Below are the code and all the weights of a small trained network. Each question names an input and a class and asks about switching units off, where a switched-off unit gives its printed mean instead of its output.

import numpy as np


def w(rows, s, z=0):
    codes = np.array(rows[::2]) - 128.0
    scale = np.full(codes.shape[1], s)
    scale[-1] = z or s
    return codes * scale


def f(y):
    return np.maximum(y, 0)


def log_softmax(a):
    a = a - a.max(-1, keepdims=True)
    return a - np.log(np.exp(a).sum(-1, keepdims=True))


def net(x, mask):
    res = np.array(x, float).reshape(1, 8) / 4 @ E
    y = f(res @ A[0][:, :-1].T + A[0][:, -1])
    res = res + np.where(mask, y, B[0][:, -1]) @ B[0][:, :-1]
    return log_softmax(res[-1] @ U[:, :-1].T + U[:, -1])


A, B = {}, {}
E = w([
[64,254,47,117,123,111,208],'x0',
[127,128,129,127,127,130,126],'x1',
[253,167,127,98,161,119,180],'x2',
[150,177,138,83,45,12,64],'x3',
[138,67,80,71,49,161,164],'x4',
[121,168,105,22,173,188,50],'x5',
[122,60,56,99,198,48,137],'x6',
[86,112,226,58,141,109,182],'x7',
],0.0092)
A[0] = w([
[173,141,129,120,138,124,144,48],'n0',
[187,131,116,106,109,123,157,110],'n1',
[152,114,113,112,86,142,141,149],'n2',
[134,164,130,165,165,110,103,105],'n3',
[117,133,190,100,122,136,157,111],'n4',
[148,111,143,188,110,106,172,39],'n5',
[140,138,131,119,105,92,101,41],'n6',
[107,106,124,145,147,159,149,57],'n7',
[147,154,158,142,156,115,122,112],'n8',
[142,142,164,101,80,48,107,63],'n9',
[125,132,113,115,94,82,95,61],'n10',
[151,86,156,134,128,137,91,24],'n11',
[77,113,188,91,148,115,171,93],'n12',
[109,136,110,86,155,171,80,72],'n13',
[108,170,177,161,196,99,111,112],'n14',
[139,151,147,139,111,157,122,56],'n15',
[107,120,163,102,140,117,151,46],'n16',
[3,91,124,161,80,138,70,2],'n17',
[83,188,83,114,131,135,163,49],'n18',
[118,120,133,173,101,94,168,32],'n19',
[126,160,112,56,142,153,73,52],'n20',
[133,131,142,125,132,132,118,54],'n21',
[144,99,104,111,172,87,138,82],'n22',
[100,108,127,171,102,96,152,112],'n23',
[145,58,163,131,144,154,66,94],'n24',
[148,115,128,135,159,180,169,36],'n25',
[93,71,79,109,183,85,145,91],'n26',
[116,162,166,142,89,180,133,66],'n27',
[114,146,168,148,77,181,123,105],'n28',
[114,124,117,107,136,135,109,73],'n29',
[94,89,124,160,172,181,169,76],'n30',
[129,118,135,150,175,164,153,49],'n31',
[180,165,152,132,111,157,140,123],'n32',
[125,88,89,72,58,154,170,87],'n33',
[113,142,128,94,151,148,104,60],'n34',
[111,138,142,145,143,116,111,107],'n35',
[109,153,117,125,139,121,154,50],'n36',
[129,137,133,135,88,73,116,57],'n37',
[149,130,71,197,112,159,86,100],'n38',
[121,119,126,137,148,153,140,32],'n39',
[190,110,146,129,133,127,105,82],'n40',
],0.018,0.015)
B[0] = w([
[140,145,105,142,172,146,154,141],'n0',
[96,121,114,106,183,141,153,175],'n1',
[87,83,129,118,150,140,119,190],'n2',
[95,72,111,104,133,148,139,182],'n3',
[176,125,69,97,128,83,118,199],'n4',
[203,116,181,149,130,168,152,172],'n5',
[118,155,94,126,108,187,96,148],'n6',
[124,159,121,97,121,154,125,166],'n7',
[87,83,109,129,159,152,129,171],'n8',
[135,186,106,114,101,194,103,210],'n9',
[125,180,106,120,117,175,98,172],'n10',
[82,151,100,183,64,106,172,162],'n11',
[198,92,26,106,112,65,103,211],'n12',
[222,95,182,149,106,145,140,204],'n13',
[64,42,128,111,118,168,130,221],'n14',
[116,149,155,155,155,104,107,145],'n15',
[155,123,88,135,131,108,119,146],'n16',
[127,173,98,85,249,147,207,233],'n17',
[89,149,123,174,30,76,186,214],'n18',
[189,97,188,147,101,144,138,161],'n19',
[199,102,168,169,123,165,139,206],'n20',
[118,134,126,134,120,138,132,128],'n21',
[112,171,163,174,170,84,96,173],'n22',
[194,94,191,144,116,143,132,193],'n23',
[86,160,120,162,64,92,185,245],'n24',
[132,182,108,94,124,171,113,183],'n25',
[105,166,190,172,156,79,74,213],'n26',
[113,154,172,178,150,76,81,200],'n27',
[102,137,161,158,146,82,80,223],'n28',
[153,132,159,146,138,138,134,143],'n29',
[134,191,123,86,83,200,85,242],'n30',
[119,162,121,77,103,171,110,183],'n31',
[107,148,144,132,181,88,127,200],'n32',
[64,48,132,141,135,159,110,211],'n33',
[199,106,170,160,117,138,137,161],'n34',
[103,95,113,137,135,147,131,153],'n35',
[101,143,120,148,96,105,151,147],'n36',
[131,155,134,122,110,177,119,171],'n37',
[191,85,59,61,108,49,94,235],'n38',
[115,149,109,116,116,159,113,137],'n39',
[108,154,105,146,117,119,177,175],'n40',
],0.012)
U = w([
[125,231,112,103,87,220,58,90],'0',
[87,180,121,182,42,81,239,90],'1',
[230,109,202,167,129,163,150,106],'2',
[126,190,105,112,254,130,208,177],'3',
[98,183,179,183,179,63,12,101],'4',
[189,106,35,100,116,62,67,104],'5',
[41,32,126,131,125,182,93,99],'6',
[124,150,145,110,131,118,118,253],'7',
],0.0085,0.024)

Each question gives the input, the list of numbers given to net, and the class t.
The units are the neurons (one row each of A and B). Each row of codes is followed by its name. A weight is (code - 128) times the scale printed after its matrix; where a second scale follows, it is the last column's (A, B and U).
mask holds one flag per neuron, in row order. A switched-off neuron (its flag False) gives its mean, the last column of its row in B, instead of its output. The means were averaged over made-up inputs and are rounded, as every weight is.
A unit's drop is (log p(t) with every unit on - log p(t) with that unit switched off) / (log p(t) with every unit on - log p(t) with every unit switched off).
The circuit of an input: a set's keep is (log p(t) with only the set's units on - log p(t) with every unit switched off) / (log p(t) with every unit on - log p(t) with every unit switched off). Starting from the 12 units with the biggest drops (on a tie, the unit counted first), units are removed one at a time, each time the one whose removal leaves the highest keep (on an exact tie, the one counted first), for as long as the keep stays at least 0.8.
units of the circuit, in order: the units of the circuit, biggest drop first
unit that matters most: the unit with the biggest drop
k most important neurons: the k neurons with the biggest drops, biggest first
drop of u: that unit's drop, to one decimal
input [8,0,8,-6,2,3,-6,-7], class 1: 2 most important neurons -> (n18 n17)
input [-3,8,8,7,6,-2,8,-5], class 3: unit that matters most -> n1
input [-2,7,-3,-6,-6,-8,2,2], class 2: 2 most important neurons -> (n5 n23)
input [-1,4,-5,-5,-1,-6,3,-6], class 2: 4 most important neurons -> (n23 n5 n12 n19)
input [5,-7,5,-5,-5,3,-7,8], class 5: units of the circuit, in order -> (n12 n4)
input [-8,-3,7,-6,8,-7,-7,0], class 1: 3 most important neurons -> (n24 n11 n40)
input [7,-4,7,5,-1,5,0,7], class 1: 4 most important neurons -> (n18 n17 n38 n36)
input [5,5,7,-3,1,8,-2,0], class 2: 3 most important neurons -> (n20 n13 n17)
input [2,0,5,1,4,7,-8,7], class 4: 3 most important neurons -> (n27 n32 n28)
input [4,-1,2,0,-8,0,8,-3], class 4: 3 most important neurons -> (n26 n22 n33)
input [-6,7,6,7,-6,8,0,-5], class 2: 3 most important neurons -> (n20 n13 n30)
input [-1,-6,-3,1,-4,-4,8,-7], class 4: 3 most important neurons -> (n26 n22 n12)
input [2,6,2,-4,3,-5,0,6], class 5: 2 most important neurons -> (n12 n4)
input [-6,8,-8,8,-1,-5,4,0], class 0: units of the circuit, in order -> (n9)
input [-8,-8,-5,6,8,-1,3,5], class 1: 2 most important neurons -> (n24 n11)
input [5,-6,7,4,-6,4,-3,4], class 3: 3 most important neurons -> (n32 n33 n0)
input [-5,-7,3,-1,3,1,8,-8], class 4: 4 most important neurons -> (n26 n22 n12 n4)
input [2,-4,-8,4,6,3,-6,0], class 3: drop of n17 -> 1.4
input [0,-5,-7,-8,-3,-8,5,-4], class 0: drop of n7 -> 0.2
input [0,-1,-8,1,4,4,-2,-4], class 3: units of the circuit, in order -> (n17)
input [-5,6,3,-8,8,4,4,8], class 0: drop of n30 -> 0.9
input [-4,-3,7,4,3,-6,2,6], class 3: drop of n38 -> 0.3
